Here is a tiny trained network, its code and every weight. The questions are about switching its units off for an input and a class, where a switched-off unit gives its printed mean instead of its output.

import numpy as np


def w(rows, s, z=0):
    codes = np.array(rows[::2]) - 128.0
    scale = np.full(codes.shape[1], s)
    scale[-1] = z or s
    return codes * scale


def f(y):
    return y / 2 * (1 + np.tanh(0.7978845608 * (y + 0.044715 * y**3)))


def log_softmax(a):
    a = a - a.max(-1, keepdims=True)
    return a - np.log(np.exp(a).sum(-1, keepdims=True))


def net(x, mask):
    res = np.array(x, float).reshape(1, 7) / 4 @ E
    y = f(res @ A[0][:, :-1].T + A[0][:, -1])
    res = res + np.where(mask, y, B[0][:, -1]) @ B[0][:, :-1]
    return log_softmax(res[-1] @ U[:, :-1].T + U[:, -1])


A, B = {}, {}
E = w([
[92,201,165,146,133,147,103,17],'x0',
[79,199,205,167,200,96,159,202],'x1',
[116,80,116,79,190,55,127,100],'x2',
[160,106,64,162,248,143,205,85],'x3',
[78,99,136,223,41,68,208,156],'x4',
[79,76,47,203,204,211,120,62],'x5',
[1,129,176,66,148,188,177,118],'x6',
],0.008)
A[0] = w([
[64,149,163,86,157,165,114,117,214],'N1',
[136,105,102,131,108,107,123,122,253],'N2',
[63,142,177,106,5,80,136,153,138],'N3',
[146,112,116,130,111,142,114,141,64],'N4',
[134,133,121,133,129,134,135,74,216],'N5',
[68,125,148,156,160,124,205,176,210],'N6',
[91,130,137,61,190,166,97,94,165],'N7',
[138,144,113,181,136,117,123,11,137],'N8',
[171,113,108,140,79,138,121,169,207],'N9',
[70,110,126,151,145,106,197,147,121],'N10',
[239,157,153,91,185,68,113,132,142],'N11',
[178,143,140,116,149,119,144,135,118],'N12',
[161,123,103,166,104,170,105,179,130],'N13',
[120,140,138,103,150,143,139,105,97],'N14',
[179,105,89,135,129,101,139,118,170],'N15',
[100,143,147,145,151,150,153,174,98],'N16',
[141,144,129,147,127,148,103,71,182],'N17',
],0.017,0.0036)
B[0] = w([
[55,164,152,99,94,165,73,138,198],'N1',
[177,126,112,112,81,153,161,128,166],'N2',
[170,107,189,108,53,4,107,106,251],'N3',
[135,113,134,169,113,134,117,155,141],'N4',
[152,132,159,149,118,167,124,97,168],'N5',
[48,163,95,161,158,83,187,125,204],'N6',
[97,157,170,58,102,229,86,151,210],'N7',
[159,119,174,175,177,127,135,35,209],'N8',
[132,84,65,145,88,134,99,149,190],'N9',
[91,166,98,110,94,141,236,120,183],'N10',
[173,84,133,68,242,102,144,206,208],'N11',
[141,104,121,128,192,104,106,152,151],'N12',
[131,126,57,183,115,148,82,150,172],'N13',
[103,134,135,109,125,162,106,128,151],'N14',
[169,92,96,98,110,182,160,130,179],'N15',
[88,158,109,160,159,101,108,126,163],'N16',
[146,129,174,168,179,110,116,100,177],'N17',
],0.021,0.019)
U = w([
[125,106,103,143,115,149,233,104,2],'0',
[142,107,201,113,34,2,107,148,255],'1',
[27,193,125,180,139,70,195,149,122],'2',
[164,74,57,206,85,166,105,168,58],'3',
[164,109,181,192,176,172,131,55,132],'4',
[75,162,193,94,113,179,64,155,131],'5',
[171,78,128,94,200,123,151,202,136],'6',
],0.0091,0.0018)

Each question gives the input, the list of numbers given to net, and the class t.
The units are the neurons (one row each of A and B). Each row of codes is followed by its name. A weight is (code - 128) times the scale printed after its matrix; where a second scale follows, it is the last column's (A, B and U).
mask holds one flag per neuron, in row order. A switched-off neuron (its flag False) gives its mean, the last column of its row in B, instead of its output. The means were averaged over made-up inputs and are rounded, as every weight is.
A unit's drop is (log p(t) with every unit on - log p(t) with that unit switched off) / (log p(t) with every unit on - log p(t) with every unit switched off).
The circuit of an input: a set's keep is (log p(t) with only the set's units on - log p(t) with every unit switched off) / (log p(t) with every unit on - log p(t) with every unit switched off). Starting from the 12 units with the biggest drops (on a tie, the unit counted first), units are removed one at a time, each time the one whose removal leaves the highest keep (on an exact tie, the one counted first), for as long as the keep stays at least 0.8.
units of the circuit, in order: the units of the circuit, biggest drop first
unit that matters most: the unit with the biggest drop
top k neurons: the k neurons with the biggest drops, biggest first
drop of u: that unit's drop, to one decimal
input [3,6,-4,4,-7,3,-3], class 5: top 2 neurons => N7; N1
input [6,8,-8,8,1,-2,-5], class 2: units of the circuit, in order => N6
input [-1,6,-2,5,2,6,-8], class 0: top 3 neurons => N15; N10; N6
input [3,-5,-6,-4,-2,2,-2], class 4: top 2 neurons => N17; N8
input [-8,3,3,6,5,2,-5], class 0: top 2 neurons => N15; N10
input [0,-3,-2,8,3,8,5], class 2: top 3 neurons => N6; N10; N11
input [-5,0,0,-7,-3,3,6], class 5: top 2 neurons => N1; N7
input [-3,-4,2,8,1,3,-8], class 6: top 3 neurons => N11; N15; N12
input [5,1,7,-6,1,6,-1], class 4: top 2 neurons => N8; N17
input [1,-1,0,-8,-6,7,-5], class 4: top 2 neurons => N17; N1
input [8,-3,-1,5,4,-4,3], class 4: drop of N12 => 0.0
input [-5,-2,4,8,3,5,6], class 2: drop of N6 => 1.8
input [-8,5,-6,5,-4,-5,4], class 2: drop of N6 => 0.1
input [-1,-2,3,0,-6,5,-1], class 5: unit that matters most => N7
input [-1,5,8,3,1,4,6], class 2: drop of N6 => 2.8
